Below are the code and all the weights of a small trained network. Each question names an input and a target symbol and asks about switching units off, where a switched-off unit gives its printed mean instead of its output.

import numpy as np


def w(rows, s, z=0):
    codes = np.array(rows[::2]) - 128.0
    scale = np.full(codes.shape[1], s)
    scale[-1] = z or s
    return codes * scale


def norm(h):
    return h / np.sqrt((h * h).mean(-1, keepdims=True) + 1e-5)


def f(y):
    return np.maximum(y, 0)


def softmax(a):
    e = np.exp(a - a.max(-1, keepdims=True))
    return e / e.sum(-1, keepdims=True)


def log_softmax(a):
    a = a - a.max(-1, keepdims=True)
    return a - np.log(np.exp(a).sum(-1, keepdims=True))


def net(x, mask):
    ids = ['αγδεζηλξπσφψω'.index(c) for c in x.split()]
    T = len(ids)
    res = E[ids] + P[:T]
    u = 0
    for l in range(2):
        r = norm(res)
        for j in range(3):
            rows = slice(3 * j, 3 * j + 3)
            q, k, v = (r @ M[l][rows].T for M in (Q, K, V))
            z = softmax(np.where(np.tri(T) > 0, q @ k.T / 3**0.5, -1e9)) @ v
            o = O[l][rows]
            res = res + np.where(mask[u + j], z, o[:, -1]) @ o[:, :-1]
        u += 3
        y = f(norm(res) @ A[l][:, :-1].T + A[l][:, -1])
        res = res + np.where(mask[u : u + 8], y, B[l][:, -1]) @ B[l][:, :-1]
        u += 8
    return log_softmax(norm(res)[-1] @ U[:, :-1].T + U[:, -1])


Q, K, V, O, A, B = {}, {}, {}, {}, {}, {}
E = w([
[92,36,189,87,106,95,71,147,209,144],'α',
[131,78,80,193,135,216,138,99,71,122],'γ',
[144,84,176,193,184,186,144,107,44,215],'δ',
[148,102,137,129,180,180,167,68,61,151],'ε',
[192,117,137,144,168,107,178,226,203,98],'ζ',
[102,126,169,175,184,170,191,103,70,73],'η',
[128,100,119,202,150,142,105,89,81,172],'λ',
[105,129,152,1,111,156,112,218,103,97],'ξ',
[125,196,193,89,233,134,71,159,174,166],'π',
[114,106,79,90,171,37,66,150,115,104],'σ',
[172,160,200,106,85,202,100,147,208,126],'φ',
[123,110,184,179,151,119,181,103,61,156],'ψ',
[244,196,116,105,88,90,111,183,152,174],'ω',
],0.00073)
P = w([
[14,153,53,134,22,147,201,113,149,252],'0',
[176,50,89,127,150,183,125,52,80,189],'1',
[192,60,102,144,158,171,102,69,83,138],'2',
[199,77,107,128,168,156,77,79,95,78],'3',
[197,100,116,124,172,126,53,107,114,37],'4',
[223,90,111,125,175,134,47,96,110,33],'5',
],0.00039)
Q[0] = w([
[68,196,94,37,65,91,155,223,248,187],'L0H1',
[142,100,137,238,146,199,160,1,5,96],'L0H1',
[131,125,146,227,131,202,184,22,33,115],'L0H1',
[64,227,141,102,28,152,203,187,206,170],'L0H2',
[203,46,151,169,251,162,72,60,37,75],'L0H2',
[46,197,76,70,9,60,155,198,230,182],'L0H2',
[119,116,139,185,176,170,174,56,46,106],'L0H3',
[82,168,108,157,72,104,172,96,134,165],'L0H3',
[102,165,100,126,62,85,141,140,172,159],'L0H3',
],0.0045)
K[0] = w([
[91,73,142,186,124,208,227,34,87,237],'L0H1',
[189,141,206,64,149,64,13,218,220,37],'L0H1',
[210,124,224,58,145,110,10,191,233,40],'L0H1',
[86,144,136,174,102,205,254,79,77,241],'L0H2',
[177,163,147,61,143,72,4,205,213,10],'L0H2',
[60,64,95,195,124,164,233,37,26,239],'L0H2',
[233,166,159,141,123,112,94,164,172,91],'L0H3',
[173,61,140,110,203,140,89,63,62,107],'L0H3',
[100,72,113,111,188,142,123,70,59,136],'L0H3',
],0.0031)
V[0] = w([
[80,150,178,131,207,131,80,107,167,166],'L0H1',
[159,220,83,166,193,115,158,135,55,117],'L0H1',
[74,173,110,47,129,169,79,114,73,114],'L0H1',
[146,134,111,162,108,62,92,9,124,141],'L0H2',
[123,104,133,193,168,163,157,63,167,84],'L0H2',
[175,182,185,116,95,209,146,92,83,162],'L0H2',
[115,185,134,90,70,130,144,111,177,138],'L0H3',
[109,154,97,87,136,167,145,67,129,131],'L0H3',
[63,132,149,148,118,163,180,158,95,65],'L0H3',
],0.0014)
O[0] = w([
[21,152,182,141,213,148,36,126,195,166,152],'L0H1',
[139,217,91,203,209,144,190,108,47,154,64],'L0H1',
[52,172,114,14,121,177,95,81,57,93,146],'L0H1',
[98,131,127,207,99,44,104,3,100,151,154],'L0H2',
[124,129,166,184,143,170,184,73,213,76,51],'L0H2',
[202,242,183,102,67,153,97,124,189,166,2],'L0H2',
[132,144,64,176,84,96,102,70,142,55,66],'L0H3',
[131,127,185,111,127,141,95,73,129,55,152],'L0H3',
[39,92,160,95,155,128,209,89,219,78,60],'L0H3',
],0.0011,0.00079)
A[0] = w([
[178,79,101,169,126,148,51,107,57,208,185],'L0N1',
[46,41,171,156,177,147,126,125,162,91,64],'L0N2',
[118,66,67,153,100,122,27,199,131,91,229],'L0N3',
[42,111,157,70,154,151,104,100,158,136,245],'L0N4',
[76,130,56,104,183,47,44,119,113,134,65],'L0N5',
[155,100,175,140,119,136,97,90,155,97,46],'L0N6',
[236,153,150,70,81,170,91,159,253,159,254],'L0N7',
[166,96,88,68,153,138,121,135,99,46,129],'L0N8',
],0.0014,0.00054)
B[0] = w([
[117,149,124,127,140,112,89,180,182,7,254],'L0N1',
[224,145,148,88,189,59,69,133,137,101,177],'L0N2',
[193,119,187,123,166,137,156,67,86,173,223],'L0N3',
[229,162,119,146,171,104,106,148,121,100,181],'L0N4',
[102,115,167,155,129,228,195,116,85,103,194],'L0N5',
[155,94,145,110,80,151,98,133,138,90,148],'L0N6',
[83,94,134,208,171,122,120,102,44,62,189],'L0N7',
[104,118,163,197,110,121,87,164,135,191,191],'L0N8',
],0.0015,0.002)
Q[1] = w([
[46,211,68,68,35,98,152,100,227,215],'L1H1',
[47,189,46,73,41,114,205,83,253,215],'L1H1',
[215,54,199,166,221,141,38,178,5,44],'L1H1',
[62,165,96,82,51,135,245,61,203,226],'L1H2',
[91,170,120,129,68,165,197,33,212,191],'L1H2',
[199,90,151,160,197,110,43,199,43,44],'L1H2',
[210,52,161,184,199,137,76,187,44,49],'L1H3',
[96,186,136,121,89,139,188,60,185,185],'L1H3',
[206,61,176,177,224,131,60,162,42,37],'L1H3',
],0.0026)
K[1] = w([
[200,78,168,141,215,118,113,142,99,52],'L1H1',
[227,91,171,150,232,130,73,130,90,23],'L1H1',
[23,173,92,119,17,120,195,121,173,221],'L1H1',
[202,107,102,150,213,123,63,147,68,87],'L1H2',
[254,59,182,135,228,146,34,159,66,55],'L1H2',
[44,168,147,105,27,121,189,98,175,187],'L1H2',
[78,214,101,140,44,118,137,107,152,226],'L1H3',
[200,88,157,81,196,117,85,149,58,51],'L1H3',
[82,233,119,139,62,116,137,104,142,236],'L1H3',
],0.0027)
V[1] = w([
[209,138,187,104,104,203,60,87,151,101],'L1H1',
[221,104,200,168,201,88,137,148,117,152],'L1H1',
[126,53,123,147,84,192,183,197,169,142],'L1H1',
[233,150,129,197,143,186,210,49,124,61],'L1H2',
[165,112,133,180,179,251,71,146,24,146],'L1H2',
[101,232,130,93,166,163,136,211,163,102],'L1H2',
[69,156,135,214,105,131,72,145,172,119],'L1H3',
[72,124,181,85,154,148,153,85,159,222],'L1H3',
[169,175,130,104,36,100,157,149,119,219],'L1H3',
],0.0015)
O[1] = w([
[91,74,106,215,117,60,110,91,142,194,78],'L1H1',
[158,113,17,140,139,150,193,126,76,130,127],'L1H1',
[84,101,101,111,127,100,177,117,214,28,135],'L1H1',
[89,208,126,99,54,83,205,102,144,172,177],'L1H2',
[64,101,107,170,42,154,157,248,173,181,254],'L1H2',
[224,78,84,125,117,163,95,74,206,170,36],'L1H2',
[85,188,89,171,213,172,107,127,202,144,155],'L1H3',
[148,97,215,161,171,156,200,119,106,128,154],'L1H3',
[210,154,154,192,144,77,125,150,117,52,87],'L1H3',
],0.0015,0.0014)
A[1] = w([
[196,160,149,63,156,127,174,125,79,7,75],'L1N1',
[160,115,129,120,219,53,102,169,121,140,235],'L1N2',
[203,154,135,99,114,166,100,189,187,99,163],'L1N3',
[84,229,93,168,113,189,210,104,90,154,254],'L1N4',
[134,95,64,141,82,179,44,127,108,161,66],'L1N5',
[138,71,116,174,118,204,97,120,132,61,7],'L1N6',
[148,114,132,176,43,216,92,51,105,100,118],'L1N7',
[100,201,159,130,174,193,62,110,142,115,117],'L1N8',
],0.0015,0.00052)
B[1] = w([
[62,119,94,196,48,229,69,57,175,194,211],'L1N1',
[134,163,20,51,97,143,164,85,153,105,254],'L1N2',
[194,215,114,103,57,133,167,145,216,161,180],'L1N3',
[249,53,89,79,157,98,18,113,95,123,204],'L1N4',
[120,168,247,152,119,153,78,71,85,93,174],'L1N5',
[89,157,166,49,127,10,184,163,166,150,193],'L1N6',
[36,172,96,37,139,45,247,129,188,142,163],'L1N7',
[82,146,84,84,146,40,201,109,160,232,187],'L1N8',
],0.0012,0.0014)
U = w([
[186,115,82,29,94,101,185,39,104,234,83],'α',
[108,240,107,88,249,141,80,133,184,194,133],'γ',
[104,111,2,90,56,181,190,92,202,75,60],'δ',
[185,83,85,203,163,142,234,233,194,118,165],'ε',
[20,181,217,117,54,84,162,128,213,78,163],'ζ',
[158,86,164,218,146,229,79,121,166,236,58],'η',
[205,204,194,148,168,209,190,24,112,42,110],'λ',
[45,46,94,145,198,99,109,104,24,64,250],'ξ',
[218,42,186,56,125,77,33,109,201,72,137],'π',
[109,132,161,35,71,225,82,231,66,133,137],'σ',
[182,144,233,188,77,39,192,99,64,205,80],'φ',
[216,228,51,192,50,78,51,155,95,88,105],'ψ',
[56,129,84,229,106,65,64,81,193,190,58],'ω',
],0.0053,0.0019)

Each question gives the input, a string of symbols that net reads in full, and the target symbol t.
The units are the heads (3 rows each of Q, K, V and O) and the neurons (one row each of A and B). Each row of codes is followed by its name. A weight is (code - 128) times the scale printed after its matrix; where a second scale follows, it is the last column's (O, A, B and U).
mask holds one flag per unit, layer by layer, with each layer's heads first. A switched-off unit (its flag False) gives its mean, the last column of its rows in O or B, instead of its output. The means were averaged over made-up inputs and are rounded, as every weight is.
A unit's drop is (log p(t) with every unit on - log p(t) with that unit switched off) / (log p(t) with every unit on - log p(t) with every unit switched off).
The circuit of an input: a set's keep is (log p(t) with only the set's units on - log p(t) with every unit switched off) / (log p(t) with every unit on - log p(t) with every unit switched off). Starting from the 12 units with the biggest drops (on a tie, the unit counted first), units are removed one at a time, each time the one whose removal leaves the highest keep (on an exact tie, the one counted first), for as long as the keep stays at least 0.8.
units of the circuit, in order: the units of the circuit, biggest drop first
unit that matters most: the unit with the biggest drop
k most important neurons: the k neurons with the biggest drops, biggest first
k most important neurons of layer l: the k neurons of layer l with the biggest drops, biggest first
which heads matter: for each layer, one digit per head in row order, 1 if its drop is at least 0.15 and else 0, layers parted by /
input ψ σ φ ψ λ, target λ: unit that matters most -> L1H3
input η η δ ζ λ γ, target ε: which heads matter -> 110 / 000
input ψ σ λ ω λ γ, target ψ: 2 most important neurons -> L0N1, L1N1
input ψ σ δ ψ φ, target λ: units of the circuit, in order -> L0N7, L1H2, L0H3, L0H2
input ξ ω ψ, target ψ: units of the circuit, in order -> L0H2, L1H3, L0H3
input η ζ ω δ σ, target α: which heads matter -> 001 / 010
input σ ψ σ α, target σ: units of the circuit, in order -> L1H1, L1H3
input γ γ σ, target ζ: which heads matter -> 000 / 110
input δ α ψ σ σ α, target ε: which heads matter -> 000 / 111
input λ ω σ ε δ, target γ: units of the circuit, in order -> L1H3, L0N3, L0N7, L1N8
input σ γ π, target σ: which heads matter -> 000 / 111
input α ω λ, target ψ: units of the circuit, in order -> L0H2, L0N1
input ζ σ ζ ζ π, target δ: which heads matter -> 000 / 100
input λ ζ ξ ζ η ψ, target γ: 2 most important neurons -> L0N3, L0N5
input λ π η ψ σ, target γ: units of the circuit, in order -> L1H3, L0N3, L0N1
input γ σ σ δ γ, target ζ: 2 most important neurons of layer 0 -> L0N3, L0N7
input η π η φ, target α: 2 most important neurons -> L0N1, L1N4
input γ σ ω λ, target ψ: unit that matters most -> L0H1
input γ α ψ ζ λ δ, target ε: units of the circuit, in order -> L0H1, L0H2
input ω γ π ζ ζ δ, target ε: units of the circuit, in order -> L0H2, L0H1
input φ ω ε φ ω λ, target ω: units of the circuit, in order -> L1H1
input λ ε γ, target γ: 3 most important neurons -> L0N3, L0N5, L0N1
input α δ α ξ δ ζ, target ξ: which heads matter -> 000 / 110
input ω ψ η ξ ψ ψ, target ψ: which heads matter -> 000 / 001
input ψ ζ π ξ ψ ζ, target λ: 4 most important neurons -> L0N7, L0N3, L0N5, L1N1
input σ π φ, target ζ: which heads matter -> 000 / 000
input α α π η ψ, target γ: which heads matter -> 110 / 000
input α γ ζ ω φ, target ξ: which heads matter -> 000 / 110
input σ α ξ ε, target σ: which heads matter -> 000 / 000
